[  7.7 -18.6  31.1  -9.2 -18.6   8.0  80.5 -19.4  21.1 -11.5 -12.3 -74.5
   2.9 -42.4  41.1   8.4 -11.3  28.3 -41.3   5.4   5.4  14.1]	(93)
[  1.5 -18.0  -8.8 -20.3   1.1  14.9   3.5 -18.4  36.0   6.0  -7.6   7.9
  11.8 -26.7  -7.1  12.6  -9.3  -9.1  17.2   5.9   8.7  -8.8]	(93)
[ 26.1 -18.7  15.7  -8.2 -22.9  13.1  24.6 -22.9   1.5 -18.4 -18.4 -17.2
  -3.6 -49.5  -1.5  15.3  36.2  19.5   5.5  11.1   5.6  26.7]	(93)
[ -1.0   9.2 -25.4  -7.8 -37.1  30.4  56.8  -9.3  22.6  10.8 -13.7 -18.3
 -16.4   6.9 -21.0  30.4 -32.8  15.4  -5.7   3.8  41.7  11.5]	(93)
[ 15.5  12.8   4.4  12.8 -30.9  31.5  36.4   9.3 -19.6   1.7  -5.4 -34.4
   1.3  45.5 -14.3 -30.5 -16.5  47.3  40.5  21.4   6.0 -29.2]	(85)
[ 14.5   3.0 -24.2   6.7  -3.2  12.3 -12.4   3.8 -30.4  -2.8   0.5  -5.3
 -15.1  35.4 -28.1 -37.8 -13.3  18.4  26.9  15.2   1.5  15.0]	(85)
[  2.4   6.4   3.8  -5.9  -2.3  45.8  87.8 -40.0  23.3  17.0  -9.2 -14.9
   0.0  -8.7 -13.2  43.7  -9.6  28.3  -9.8 -14.4  20.9  17.6]	(93)
[ 25.1  -2.1 -32.8  19.9 -47.1  46.7  43.6 -24.8 -65.3 -36.4   3.2 -11.9
 -30.9 -29.5  -4.7 -10.5  -6.7  -5.9 -17.7 -17.6   3.8  28.2]	(93)
[ 17.2   6.8   9.7  22.9 -50.5  38.6  50.5   4.7  27.6  -3.1  -0.9  -9.4
   4.7   4.5  -1.4  15.1 -26.7   2.7  -5.4   3.8  11.5  -6.8]	(93)
[  2.9   5.3  -7.2   1.5   5.1   0.7  -0.6  36.9  13.9  38.6  20.7 -12.5
   3.9  46.3 -58.6  -7.2  21.3  27.7 -12.4   0.8  57.6  10.0]	(85)
[  4.1  61.3   9.0   6.3  14.4  35.8 -14.8  19.2   9.5   1.0 -29.5  -3.0
  33.7  15.1  10.9  15.5 -18.4 -29.0  -8.1  -7.5   1.3   0.3]	(94)
[ 19.8  -0.6  -2.6 -13.4 -36.4  -3.2  81.6  -9.3  74.6  -1.6 -28.8 -14.7
  31.3 -49.0  23.9  -2.1  -0.4   2.1   0.3  25.3   1.0   5.5]	(93)
[ 39.5 -10.9   3.6 -15.2  -3.0  45.3  44.9 -17.3  36.9   8.3 -21.8 -17.7
  15.7 -43.4 -21.8  52.8 -31.7 -20.4  17.8  31.6  15.1  10.4]	(93)
[-15.0  -0.7   0.0  19.4 -22.2  32.5  40.7   4.4  13.8  10.6 -15.6 -15.6
   8.6  11.7   0.0   5.8 -15.0  -1.3 -23.5   9.5  14.1  15.0]	(93)
[ 17.9  20.5 -29.1  29.5  19.0  22.5  31.1  -2.1  23.7   5.5 -12.0   3.8
  -3.9 -54.6   7.3  27.1  -5.9 -22.4   6.8   0.8   7.4   4.0]	(93)
[  1.1   5.7   3.3  22.1 -22.2  24.5  49.3 -13.6  34.9   0.0  -2.4 -18.3
  34.9 -21.9  14.8  34.4 -12.4  -9.6   1.4  -0.1 -24.3  19.6]	(93)
[-14.1   7.4  21.7   7.1  -9.0  36.1   5.6 -16.7 -19.8 -44.9 -24.7 -30.1
 -20.9 -19.4  -4.6  24.0  -1.0   8.4   1.1  17.4  -3.2  24.4]	(93)
[ -1.3 -14.4  35.1 -14.4 -17.4  20.2  59.3   3.2  31.8  15.3  -4.7   0.0
  78.0  -7.3   0.1  46.2  11.4  18.8  -3.5  -2.3  16.8  26.4]	(93)
